Here is a tiny trained network, its code and every weight. The questions are about switching its units off for an input and a target symbol, where a switched-off unit gives its printed mean instead of its output.

import numpy as np


def w(rows, s, z=0):
    codes = np.array(rows[::2]) - 128.0
    scale = np.full(codes.shape[1], s)
    scale[-1] = z or s
    return codes * scale


def f(y):
    return y / 2 * (1 + np.tanh(0.7978845608 * (y + 0.044715 * y**3)))


def softmax(a):
    e = np.exp(a - a.max(-1, keepdims=True))
    return e / e.sum(-1, keepdims=True)


def log_softmax(a):
    a = a - a.max(-1, keepdims=True)
    return a - np.log(np.exp(a).sum(-1, keepdims=True))


def net(x, mask):
    ids = ['ζημξπτ'.index(c) for c in x.split()]
    T = len(ids)
    res = E[ids] + P[:T]
    q, k, v = (res @ M[0].T for M in (Q, K, V))
    z = softmax(np.where(np.tri(T) > 0, q @ k.T / 2**0.5, -1e9)) @ v
    res = res + np.where(mask[0], z, O[0][:, -1]) @ O[0][:, :-1]
    y = f(res @ A[0][:, :-1].T + A[0][:, -1])
    res = res + np.where(mask[1:9], y, B[0][:, -1]) @ B[0][:, :-1]
    return log_softmax(res[-1] @ U[:, :-1].T + U[:, -1])


Q, K, V, O, A, B = {}, {}, {}, {}, {}, {}
E = w([
[111,1,82,166,165,32,173,98],'ζ',
[186,80,67,102,43,116,198,53],'η',
[228,209,111,105,15,141,168,69],'μ',
[206,102,22,106,76,190,149,141],'ξ',
[141,110,94,191,168,62,159,93],'π',
[146,190,39,150,200,157,159,137],'τ',
],0.019)
P = w([
[218,72,163,120,124,117,7,218],'0',
[171,201,136,140,96,110,112,118],'1',
[166,168,111,128,99,155,132,113],'2',
[132,171,114,127,135,142,141,86],'3',
[123,173,109,119,128,139,157,84],'4',
[121,117,74,117,143,177,160,109],'5',
[98,99,84,122,172,159,185,94],'6',
[77,86,69,135,195,153,180,107],'7',
[92,119,53,101,183,177,176,121],'8',
[74,140,69,129,202,138,187,94],'9',
[61,101,65,115,205,135,198,91],'10',
],0.011)
Q[0] = w([
[76,135,254,58,160,174,35,197],'h0',
[155,100,66,141,150,106,141,99],'h0',
],0.0087)
K[0] = w([
[39,195,2,175,48,91,165,75],'h0',
[169,143,150,184,142,146,78,144],'h0',
],0.0086)
V[0] = w([
[173,254,133,128,211,157,79,231],'h0',
[125,40,134,134,252,67,166,226],'h0',
],0.0077)
O[0] = w([
[80,174,42,130,2,109,97,103,211],'h0',
[122,86,177,134,180,161,44,20,254],'h0',
],0.0088,0.0056)
A[0] = w([
[16,142,88,177,63,158,64,104,3],'n0',
[174,114,204,136,149,89,115,163,99],'n1',
[145,107,137,85,161,169,36,49,98],'n2',
[124,176,119,131,169,191,146,176,65],'n3',
[122,90,254,162,166,200,62,102,31],'n4',
[105,58,124,97,107,104,91,152,173],'n5',
[133,108,162,92,110,133,145,145,70],'n6',
[78,65,113,85,67,51,124,114,149],'n7',
],0.0085,0.0046)
B[0] = w([
[121,33,214,41,253,15,107,200,246],'n0',
[160,139,131,136,104,151,49,215,150],'n1',
[134,200,198,194,30,96,89,253,244],'n2',
[159,88,196,103,50,47,106,70,154],'n3',
[52,126,88,68,131,209,181,108,214],'n4',
[138,198,90,152,101,158,175,48,145],'n5',
[111,150,150,92,88,88,133,159,121],'n6',
[180,171,187,141,88,214,58,166,207],'n7',
],0.0061,0.011)
U = w([
[61,58,158,158,64,144,172,188,28],'ζ',
[195,22,192,104,167,141,166,111,61],'η',
[74,42,75,116,137,201,146,19,254],'μ',
[186,50,166,252,87,152,60,128,205],'ξ',
[46,50,194,120,107,217,140,132,74],'π',
[74,32,153,60,100,113,63,112,78],'τ',
],0.0044,0.0057)

Each question gives the input, a string of symbols that net reads in full, and the target symbol t.
The units are the heads (2 rows each of Q, K, V and O) and the neurons (one row each of A and B). Each row of codes is followed by its name. A weight is (code - 128) times the scale printed after its matrix; where a second scale follows, it is the last column's (O, A, B and U).
mask holds one flag per unit, heads first, then neurons. A switched-off unit (its flag False) gives its mean, the last column of its rows in O or B, instead of its output. The means were averaged over made-up inputs and are rounded, as every weight is.
A unit's drop is (log p(t) with every unit on - log p(t) with that unit switched off) / (log p(t) with every unit on - log p(t) with every unit switched off).
The circuit of an input: a set's keep is (log p(t) with only the set's units on - log p(t) with every unit switched off) / (log p(t) with every unit on - log p(t) with every unit switched off). Starting from all 9 units, units are removed one at a time, each time the one whose removal leaves the highest keep (on an exact tie, the one counted first), for as long as the keep stays at least 0.8.
circuit, biggest first: the units of the circuit, biggest drop first
k most important neurons: the k neurons with the biggest drops, biggest first
drop when u is switched off: that unit's drop, to one decimal
input η τ τ π ζ ζ, target η: 2 most important neurons	n2; n4
input ζ τ η τ τ ξ, target π: circuit, biggest first	n4; h0; n2
input η ζ τ η η ζ ζ η η τ, target η: 2 most important neurons	n3; n4
input ζ η π τ μ η η η ξ ξ, target π: circuit, biggest first	h0; n2; n4
input τ μ ξ π τ π τ, target τ: 3 most important neurons	n0; n4; n5
input ζ μ ξ μ η μ μ ξ τ, target π: 2 most important neurons	n2; n4
input ζ π ξ τ τ ζ τ τ τ η μ, target π: circuit, biggest first	h0; n4; n2
input μ η τ η τ ζ τ ζ ξ ζ, target ζ: drop when n2 is switched off	-0.2
input τ μ π, target τ: drop when n7 is switched off	-0.1
input μ τ ζ, target ζ: drop when h0 is switched off	1.6
input η τ π ξ, target η: most important neuron	n2
input η τ η ξ η η ζ π, target η: 2 most important neurons	n2; n4
input ζ η τ ξ τ π ζ, target π: 3 most important neurons	n4; n2; n1
